Below are the code and all the weights of a small trained network. Each question names an input and a class and asks about switching units off, where a switched-off unit gives its printed mean instead of its output.

import numpy as np


def w(rows, s, z=0):
    codes = np.array(rows[::2]) - 128.0
    scale = np.full(codes.shape[1], s)
    scale[-1] = z or s
    return codes * scale


def norm(h):
    return h / np.sqrt((h * h).mean(-1, keepdims=True) + 1e-5)


def f(y):
    return np.maximum(y, 0)


def log_softmax(a):
    a = a - a.max(-1, keepdims=True)
    return a - np.log(np.exp(a).sum(-1, keepdims=True))


def net(x, mask):
    res = np.array(x, float).reshape(1, 2) / 4 @ E
    u = 0
    for l in range(2):
        y = f(norm(res) @ A[l][:, :-1].T + A[l][:, -1])
        res = res + np.where(mask[u : u + 13], y, B[l][:, -1]) @ B[l][:, :-1]
        u += 13
    return log_softmax(norm(res)[-1] @ U[:, :-1].T + U[:, -1])


A, B = {}, {}
E = w([
[253,51,125,153,117,68,118,195],'x0',
[20,68,188,97,74,32,118,86],'x1',
],0.005)
A[0] = w([
[178,103,137,41,47,125,159,142,107],'0.n1',
[110,135,92,156,111,147,165,253,130],'0.n2',
[112,166,158,187,146,147,113,119,89],'0.n3',
[140,97,108,119,102,115,127,176,49],'0.n4',
[39,198,137,102,152,201,250,97,250],'0.n5',
[66,194,136,124,115,221,109,121,100],'0.n6',
[82,72,140,69,114,51,103,93,144],'0.n7',
[181,84,102,132,171,64,188,152,87],'0.n8',
[156,163,95,189,161,195,132,170,164],'0.n9',
[33,152,107,147,172,111,167,64,161],'0.n10',
[85,156,132,78,137,118,129,60,156],'0.n11',
[174,83,145,130,176,37,168,112,73],'0.n12',
[146,87,150,219,156,125,172,170,92],'0.n13',
],0.0043,0.0019)
B[0] = w([
[142,133,134,136,99,114,110,132,162],'0.n1',
[110,151,187,107,107,89,139,116,170],'0.n2',
[110,96,108,123,99,92,114,153,147],'0.n3',
[59,124,87,155,131,151,54,130,149],'0.n4',
[112,99,111,107,152,163,3,167,253],'0.n5',
[73,169,94,100,138,118,68,181,203],'0.n6',
[164,129,100,153,85,149,231,102,225],'0.n7',
[101,114,123,161,141,149,94,125,184],'0.n8',
[47,121,197,118,100,93,162,86,224],'0.n9',
[147,115,136,161,154,141,85,171,208],'0.n10',
[198,138,77,91,169,184,84,162,191],'0.n11',
[111,161,98,154,154,166,72,202,180],'0.n12',
[106,71,129,127,139,158,89,98,167],'0.n13',
],0.0056,0.005)
A[1] = w([
[80,189,124,84,174,185,76,163,248],'1.n1',
[164,139,167,107,120,35,198,135,71],'1.n2',
[140,136,118,93,90,102,242,164,40],'1.n3',
[101,202,101,104,153,186,41,115,220],'1.n4',
[186,82,176,125,116,48,70,173,148],'1.n5',
[84,132,88,84,137,93,88,94,170],'1.n6',
[126,111,224,119,140,108,127,173,98],'1.n7',
[102,72,122,133,103,62,116,168,89],'1.n8',
[174,174,142,104,185,180,210,109,117],'1.n9',
[57,164,127,84,137,134,173,99,171],'1.n10',
[162,150,69,184,58,109,206,138,121],'1.n11',
[111,125,132,121,182,117,1,175,137],'1.n12',
[148,137,144,119,89,113,134,163,96],'1.n13',
],0.0057,0.0017)
B[1] = w([
[181,208,48,196,94,154,80,217,254],'1.n1',
[128,251,150,151,179,151,153,151,144],'1.n2',
[106,228,144,93,44,100,120,147,143],'1.n3',
[206,155,44,173,18,153,65,188,251],'1.n4',
[57,197,65,137,97,180,84,138,197],'1.n5',
[188,106,134,125,92,170,83,181,175],'1.n6',
[178,141,74,126,127,124,140,125,150],'1.n7',
[175,149,177,60,255,192,177,80,180],'1.n8',
[35,44,164,189,188,79,169,65,154],'1.n9',
[163,84,75,178,175,156,108,186,158],'1.n10',
[71,191,153,74,98,80,173,123,165],'1.n11',
[195,126,23,179,63,185,67,236,254],'1.n12',
[150,177,156,118,99,172,139,94,142],'1.n13',
],0.005,0.0071)
U = w([
[179,131,31,191,77,189,46,227,192],'0',
[135,108,129,109,151,39,133,98,22],'1',
[153,92,156,125,105,97,138,68,24],'2',
[131,105,133,103,142,57,136,91,2],'3',
[115,2,181,33,149,191,153,92,104],'4',
[64,218,171,38,72,67,247,118,232],'5',
[133,68,173,240,215,123,217,75,154],'6',
],0.0097,0.0043)

Each question gives the input, the list of numbers given to net, and the class t.
The units are the neurons (one row each of A and B). Each row of codes is followed by its name. A weight is (code - 128) times the scale printed after its matrix; where a second scale follows, it is the last column's (A, B and U).
mask holds one flag per neuron, layer by layer. A switched-off neuron (its flag False) gives its mean, the last column of its row in B, instead of its output. The means were averaged over made-up inputs and are rounded, as every weight is.
A unit's drop is (log p(t) with every unit on - log p(t) with that unit switched off) / (log p(t) with every unit on - log p(t) with every unit switched off).
unit that matters most: the unit with the biggest drop
k most important neurons: the k neurons with the biggest drops, biggest first
k most important neurons of layer l: the k neurons of layer l with the biggest drops, biggest first
drop of u: that unit's drop, to one decimal
input [3,5], class 5: 2 most important neurons	[0.n7 0.n5]
input [4,-7], class 6: 4 most important neurons of layer 0	[0.n5 0.n6 0.n9 0.n12]
input [5,5], class 5: 3 most important neurons	[0.n5 0.n7 1.n12]
input [2,-8], class 6: 2 most important neurons	[0.n5 1.n9]
input [-1,5], class 4: unit that matters most	0.n7
input [1,-7], class 6: 2 most important neurons of layer 0	[0.n5 0.n6]
input [1,-3], class 6: 4 most important neurons of layer 0	[0.n5 0.n6 0.n12 0.n7]
input [6,6], class 5: 4 most important neurons	[0.n5 0.n7 1.n12 0.n10]
input [-1,4], class 4: 4 most important neurons	[0.n7 0.n6 0.n12 1.n1]
input [2,-6], class 6: 4 most important neurons of layer 0	[0.n5 0.n6 0.n9 0.n7]
input [3,-8], class 6: 2 most important neurons of layer 1	[1.n9 1.n12]
input [6,8], class 5: 3 most important neurons	[0.n5 0.n7 1.n12]
input [0,2], class 5: drop of 0.n5	0.3
input [0,5], class 5: drop of 0.n5	0.4
input [1,7], class 5: drop of 0.n7	0.3
